Below are the code and all the weights of a small trained network. Each question names an input and a target symbol and asks about switching units off, where a switched-off unit gives its printed mean instead of its output.

import numpy as np


def w(rows, s, z=0):
    codes = np.array(rows[::2]) - 128.0
    scale = np.full(codes.shape[1], s)
    scale[-1] = z or s
    return codes * scale


def norm(h):
    return h / np.sqrt((h * h).mean(-1, keepdims=True) + 1e-5)


def f(y):
    return y / 2 * (1 + np.tanh(0.7978845608 * (y + 0.044715 * y**3)))


def softmax(a):
    e = np.exp(a - a.max(-1, keepdims=True))
    return e / e.sum(-1, keepdims=True)


def log_softmax(a):
    a = a - a.max(-1, keepdims=True)
    return a - np.log(np.exp(a).sum(-1, keepdims=True))


def net(x, mask):
    ids = ['βγζηθλμξστφ'.index(c) for c in x.split()]
    T = len(ids)
    res = E[ids] + P[:T]
    u = 0
    for l in range(2):
        q, k, v = (norm(res) @ M[l].T for M in (Q, K, V))
        z = softmax(np.where(np.tri(T) > 0, q @ k.T / 2**0.5, -1e9)) @ v
        res = res + np.where(mask[u], z, O[l][:, -1]) @ O[l][:, :-1]
        u += 1
        y = f(norm(res) @ A[l][:, :-1].T + A[l][:, -1])
        res = res + np.where(mask[u : u + 4], y, B[l][:, -1]) @ B[l][:, :-1]
        u += 4
    return log_softmax(norm(res)[-1] @ U[:, :-1].T + U[:, -1])


Q, K, V, O, A, B = {}, {}, {}, {}, {}, {}
E = w([
[227,146,103,100,121,76],'β',
[123,141,104,141,97,161],'γ',
[46,204,117,83,109,87],'ζ',
[34,202,145,81,76,182],'η',
[130,147,121,140,112,142],'θ',
[95,153,89,128,81,143],'λ',
[55,54,66,136,169,107],'μ',
[119,224,210,135,63,83],'ξ',
[146,168,101,152,180,189],'σ',
[179,116,123,3,153,142],'τ',
[66,113,206,184,174,104],'φ',
],0.018)
P = w([
[124,242,117,83,136,158],'0',
[190,142,89,188,158,163],'1',
[122,201,147,68,128,174],'2',
[186,119,95,191,153,150],'3',
[120,175,162,60,120,179],'4',
[180,98,99,196,143,139],'5',
[119,157,171,50,108,178],'6',
[171,74,103,195,136,128],'7',
[121,176,168,56,115,190],'8',
[163,51,105,195,119,116],'9',
[124,165,177,54,125,193],'10',
[154,23,111,193,106,105],'11',
[120,164,183,65,133,198],'12',
[155,9,104,188,118,107],'13',
],0.012)
Q[0] = w([
[210,99,103,216,195,8],'L0H1',
[104,135,176,218,161,98],'L0H1',
],0.014)
K[0] = w([
[140,254,43,140,193,238],'L0H1',
[74,203,162,215,237,128],'L0H1',
],0.0097)
V[0] = w([
[223,175,209,156,2,57],'L0H1',
[54,167,148,202,171,170],'L0H1',
],0.0054)
O[0] = w([
[146,204,154,227,8,139,91],'L0H1',
[91,2,173,184,54,94,255],'L0H1',
],0.007,0.0038)
A[0] = w([
[114,110,14,211,131,155,2],'L0N1',
[137,131,3,139,79,64,64],'L0N2',
[102,144,145,193,168,130,221],'L0N3',
[221,87,44,157,136,172,150],'L0N4',
],0.014,0.0063)
B[0] = w([
[111,145,64,110,246,157,178],'L0N1',
[169,75,156,77,5,141,160],'L0N2',
[99,69,145,54,131,90,255],'L0N3',
[141,165,140,155,11,120,212],'L0N4',
],0.015,0.0077)
Q[1] = w([
[45,198,148,136,124,222],'L1H1',
[159,102,47,248,87,100],'L1H1',
],0.012)
K[1] = w([
[85,129,123,165,163,51],'L1H1',
[203,146,3,156,81,96],'L1H1',
],0.016)
V[1] = w([
[176,150,42,60,104,43],'L1H1',
[183,69,48,196,150,4],'L1H1',
],0.0044)
O[1] = w([
[248,99,172,73,133,90,121],'L1H1',
[122,133,161,105,144,190,2],'L1H1',
],0.011,0.0032)
A[1] = w([
[87,100,149,80,161,117,53],'L1N1',
[109,171,161,150,139,46,135],'L1N2',
[249,108,132,163,80,54,152],'L1N3',
[123,44,111,126,118,121,1],'L1N4',
],0.012,0.0048)
B[1] = w([
[108,189,84,184,103,193,214],'L1N1',
[196,56,126,152,109,178,182],'L1N2',
[110,96,151,154,195,90,253],'L1N3',
[253,229,118,70,144,86,173],'L1N4',
],0.02,0.0056)
U = w([
[191,246,174,175,135,92,192],'β',
[73,157,86,180,103,26,94],'γ',
[180,85,91,66,61,163,73],'ζ',
[152,137,50,195,57,119,115],'η',
[221,76,118,207,167,235,127],'θ',
[88,159,176,22,40,23,2],'λ',
[128,133,6,190,218,191,147],'μ',
[201,202,228,173,2,125,86],'ξ',
[134,56,144,43,146,117,90],'σ',
[184,194,103,42,150,154,180],'τ',
[36,108,144,142,92,166,125],'φ',
],0.012,0.01)

Each question gives the input, a string of symbols that net reads in full, and the target symbol t.
The units are the heads (2 rows each of Q, K, V and O) and the neurons (one row each of A and B). Each row of codes is followed by its name. A weight is (code - 128) times the scale printed after its matrix; where a second scale follows, it is the last column's (O, A, B and U).
mask holds one flag per unit, layer by layer, with each layer's heads first. A switched-off unit (its flag False) gives its mean, the last column of its rows in O or B, instead of its output. The means were averaged over made-up inputs and are rounded, as every weight is.
A unit's drop is (log p(t) with every unit on - log p(t) with that unit switched off) / (log p(t) with every unit on - log p(t) with every unit switched off).
The circuit of an input: a set's keep is (log p(t) with only the set's units on - log p(t) with every unit switched off) / (log p(t) with every unit on - log p(t) with every unit switched off). Starting from all 10 units, units are removed one at a time, each time the one whose removal leaves the highest keep (on an exact tie, the one counted first), for as long as the keep stays at least 0.8.
circuit, biggest first: the units of the circuit, biggest drop first
unit that matters most: the unit with the biggest drop
top k neurons: the k neurons with the biggest drops, biggest first
top k neurons in layer l: the k neurons of layer l with the biggest drops, biggest first
input λ μ φ β, target ξ: circuit, biggest first	(L0N4)
input φ φ φ φ γ γ φ γ τ θ, target γ: top 4 neurons	(L0N4, L1N3, L1N2, L0N1)
input τ φ φ φ β μ φ φ ξ θ θ σ, target μ: top 3 neurons	(L0N1, L0N2, L1N4)
input φ φ φ θ τ μ μ τ λ, target τ: top 3 neurons in layer 0	(L0N3, L0N1, L0N4)
input θ τ μ φ μ, target μ: top 2 neurons	(L1N1, L0N2)
input τ θ θ θ ξ θ ξ γ ζ, target ξ: top 2 neurons in layer 1	(L1N2, L1N1)
input φ η φ β τ μ θ γ φ μ σ, target μ: top 2 neurons	(L1N4, L0N2)
input ξ ξ φ φ φ θ, target γ: top 2 neurons in layer 1	(L1N3, L1N2)
input τ φ γ θ φ η φ φ θ φ γ, target φ: circuit, biggest first	(L0N4, L0N1, L1H1)
input ζ τ λ τ φ σ λ, target φ: top 2 neurons	(L1N4, L0N1)
input λ θ φ θ φ φ μ γ ζ, target μ: circuit, biggest first	(L0N4, L0H1, L1N1)
input θ β ζ φ φ ξ μ γ λ, target μ: top 2 neurons	(L0N4, L0N2)
input β θ θ φ θ θ ξ φ τ φ σ, target φ: circuit, biggest first	(L1N4, L1N2)
input φ μ θ, target μ: unit that matters most	L0H1
input φ θ θ γ λ τ γ, target τ: top 4 neurons	(L0N3, L1N1, L0N4, L1N3)
input φ φ λ, target φ: top 2 neurons in layer 0	(L0N4, L0N3)
input τ τ τ θ φ ξ λ φ φ φ, target σ: top 2 neurons	(L0N3, L0N1)
input θ λ γ, target γ: top 3 neurons in layer 1	(L1N4, L1N2, L1N1)
input τ φ γ φ φ φ β φ η τ γ φ μ, target μ: top 2 neurons	(L0N4, L0N2)
input λ θ τ ξ, target θ: circuit, biggest first	(L1N2)
input φ φ μ ξ, target θ: top 2 neurons in layer 0	(L0N2, L0N4)
input τ μ φ ξ λ σ γ, target ξ: top 3 neurons	(L0N3, L0N1, L1N3)
